Here is a tiny trained network, its code and every weight. The questions are about switching its units off for an input and a class, where a switched-off unit gives its printed mean instead of its output.

import numpy as np


def w(rows, s, z=0):
    codes = np.array(rows[::2]) - 128.0
    scale = np.full(codes.shape[1], s)
    scale[-1] = z or s
    return codes * scale


def f(y):
    return y / 2 * (1 + np.tanh(0.7978845608 * (y + 0.044715 * y**3)))


def log_softmax(a):
    a = a - a.max(-1, keepdims=True)
    return a - np.log(np.exp(a).sum(-1, keepdims=True))


def net(x, mask):
    res = np.array(x, float).reshape(1, 4) / 4 @ E
    y = f(res @ A[0][:, :-1].T + A[0][:, -1])
    res = res + np.where(mask, y, B[0][:, -1]) @ B[0][:, :-1]
    return log_softmax(res[-1] @ U[:, :-1].T + U[:, -1])


A, B = {}, {}
E = w([
[117,62,69],'x0',
[115,133,254],'x1',
[213,216,105],'x2',
[51,163,109],'x3',
],0.009)
A[0] = w([
[180,109,82,185],'neuron 1',
[173,235,92,228],'neuron 2',
[153,83,2,213],'neuron 3',
[105,72,14,253],'neuron 4',
[10,35,37,166],'neuron 5',
[162,190,79,238],'neuron 6',
],0.0082,0.0052)
B[0] = w([
[227,151,146,180],'neuron 1',
[210,228,249,240],'neuron 2',
[204,138,121,246],'neuron 3',
[177,188,69,255],'neuron 4',
[141,133,1,239],'neuron 5',
[237,218,150,220],'neuron 6',
],0.0074)
U = w([
[117,102,141,21],'0',
[165,79,73,74],'1',
[160,56,209,105],'2',
[93,123,145,3],'3',
[187,207,182,170],'4',
[6,137,70,186],'5',
[47,97,254,194],'6',
],0.0091,0.006)

Each question gives the input, the list of numbers given to net, and the class t.
The units are the neurons (one row each of A and B). Each row of codes is followed by its name. A weight is (code - 128) times the scale printed after its matrix; where a second scale follows, it is the last column's (A, B and U).
mask holds one flag per neuron, in row order. A switched-off neuron (its flag False) gives its mean, the last column of its row in B, instead of its output. The means were averaged over made-up inputs and are rounded, as every weight is.
A unit's drop is (log p(t) with every unit on - log p(t) with that unit switched off) / (log p(t) with every unit on - log p(t) with every unit switched off).
The circuit of an input: a set's keep is (log p(t) with only the set's units on - log p(t) with every unit switched off) / (log p(t) with every unit on - log p(t) with every unit switched off). Starting from all 6 units, units are removed one at a time, each time the one whose removal leaves the highest keep (on an exact tie, the one counted first), for as long as the keep stays at least 0.8.
circuit, biggest first: the units of the circuit, biggest drop first
unit that matters most: the unit with the biggest drop
k most important neurons: the k neurons with the biggest drops, biggest first
drop of u: that unit's drop, to one decimal
input [7,7,5,3], class 6: circuit, biggest first	(neuron 4; neuron 5; neuron 3; neuron 6)
input [5,4,-8,3], class 5: unit that matters most	neuron 5
input [1,4,-2,5], class 5: circuit, biggest first	(neuron 2; neuron 6)
input [3,-8,-8,6], class 1: 3 most important neurons	(neuron 3; neuron 4; neuron 5)
input [-8,-5,-7,-4], class 5: 2 most important neurons	(neuron 2; neuron 6)
input [5,-4,-1,8], class 1: 3 most important neurons	(neuron 3; neuron 5; neuron 4)
input [0,-3,-6,0], class 5: drop of neuron 4	-0.1
input [5,6,5,2], class 6: drop of neuron 4	0.3
input [3,3,-8,7], class 5: drop of neuron 6	0.0
input [8,7,6,7], class 6: drop of neuron 3	0.2
